Small tables with named rows and columns. After each table, cells are looked up by row and column.

Table demu
|  | pako | gup | padip | vitulu |
|---|---|---|---|---|
| bos | -432 | -299 | 378 | -520 |
| meno | 84 | -197 | 69 | -475 |
| bisa | -276 | -22 | 119 | -582 |
| vesam | -75 | 219 | -161 | -610 |
| lim | 450 | 145 | -214 | -495 |
| det | -23 | 393 | -121 | -370 |
| tidonek | 395 | -9 | -136 | -474 |
| saz | 56 | -128 | 552 | -84 |
| guf | -200 | -288 | 307 | -464 |

padip of tidonek: -136
vitulu of bisa: -582
pako of vesam: -75
vitulu of bos: -520
gup of bisa: -22
gup of vesam: 219
pako of lim: 450
padip of saz: 552
Which row has the largest vitulu? saz

Table kag
|  | pebupa | kikuro | bugavik | puz | sed |
|---|---|---|---|---|---|
| mibusu | 107 | 151 | 167 | 129 | 125 |
| nerari | 162 | 171 | 157 | 221 | 103 |
| pena | 76 | 159 | 147 | 172 | 74 |
| gil | 178 | 188 | 147 | 213 | 173 |
| fen | 195 | 74 | 121 | 98 | 206 |
| lelubof | 69 | 6 | 144 | 102 | 116 |
| sovot | 191 | 238 | 116 | 219 | 152 |
| kav | 152 | 71 | 184 | 121 | 124 |
| lino | 187 | 177 | 148 | 175 | 161 |
| velibe | 113 | 129 | 152 | 153 | 239 |

sed of mibusu = 125
sed of lelubof = 116
kikuro of kav = 71
puz of velibe = 153
pebupa of nerari = 162
bugavik of velibe = 152
sed of velibe = 239
bugavik of lelubof = 144
pebupa of kav = 152
bugavik of nerari = 157
bugavik of pena = 147
puz of sovot = 219
pebupa of lino = 187
sed of fen = 206
sed of pena = 74
kikuro of lelubof = 6

Table zeperib
|  | lupiz | zar | duli | sodogez | tev |
|---|---|---|---|---|---|
| rutos | 4.677 | 2.088 | 5.905 | 7.765 | 4.637 |
| sugoge | 2.584 | 5.567 | 3.260 | 1.424 | 0.942 |
| suf | 4.573 | 2.212 | 5.593 | 7.766 | 4.964 |
| mam | 2.023 | 6.493 | 2.241 | 0.171 | 0.769 |
| rirazi | 2.085 | 6.409 | 2.443 | 0.197 | 0.545 |
| zavofol | 2.651 | 5.413 | 3.274 | 1.775 | 1.326 |
| dugosi | 2.165 | 6.243 | 2.457 | 0.564 | 0.956 |
| pevulo | 3.861 | 3.575 | 4.633 | 5.323 | 3.503 |
| dev | 4.735 | 1.939 | 5.865 | 8.158 | 5.092 |
| bom | 2.584 | 5.567 | 3.260 | 1.424 | 0.942 |
| bol | 3.745 | 4.097 | 3.953 | 3.776 | 3.572 |
| gar | 4.412 | 2.567 | 5.528 | 6.973 | 4.208 |

lupiz of pevulo: 3.861
sodogez of rutos: 7.765
zar of sugoge: 5.567
tev of sugoge: 0.942
lupiz of mam: 2.023
zar of gar: 2.567
lupiz of bol: 3.745
tev of pevulo: 3.503
sodogez of dev: 8.158
lupiz of gar: 4.412
zar of rirazi: 6.409
tev of suf: 4.964
Which row has the largest tev? dev

Table lazi
            gis   fetok  gegilo     baf   zapar   maraf     tun
ripatuf   0.062   0.127  -0.072  -0.086   0.010  -0.100  -0.099
rud      -0.151  -0.001  -0.256   0.117   0.053  -0.113  -0.119
zuzan     0.196  -0.121  -0.226   0.336   0.191  -0.141   0.132
tizo     -0.187  -0.128  -0.107  -0.257  -0.046   0.069  -0.131
botobu    0.036   0.029  -0.010  -0.016  -0.133  -0.040  -0.161
nibomu   -0.019   0.201   0.338  -0.059   0.246  -0.239  -0.008
pov       0.393   0.334  -0.042  -0.441  -0.810  -0.333   0.052
rerikob   0.244   0.350   0.791  -0.022   0.341  -0.179   0.272
rurotip   0.002  -0.137   0.084  -0.221   0.128  -0.071  -0.026
rero      0.172   0.039   0.343   0.101  -0.076  -0.298  -0.412
kofak    -0.043   0.188   0.268  -0.185   0.333  -0.097   0.027
vonoka    0.392   0.187   0.093  -0.353  -0.569  -0.368  -0.258

What is the maraf of ripatuf in lazi?
-0.100
What is the tun of kofak in lazi?
0.027
What is the maraf of botobu in lazi?
-0.040
What is the fetok of rurotip in lazi?
-0.137
What is the fetok of ripatuf in lazi?
0.127
What is the fetok of rerikob in lazi?
0.350
What is the maraf of rero in lazi?
-0.298
What is the gegilo of rero in lazi?
0.343
What is the gis of rurotip in lazi?
0.002
What is the maraf of pov in lazi?
-0.333
What is the maraf of vonoka in lazi?
-0.368
What is the gegilo of kofak in lazi?
0.268
What is the tun of rero in lazi?
-0.412
What is the baf of ripatuf in lazi?
-0.086
What is the tun of ripatuf in lazi?
-0.099
What is the gis of ripatuf in lazi?
0.062
What is the tun of nibomu in lazi?
-0.008
What is the baf of tizo in lazi?
-0.257

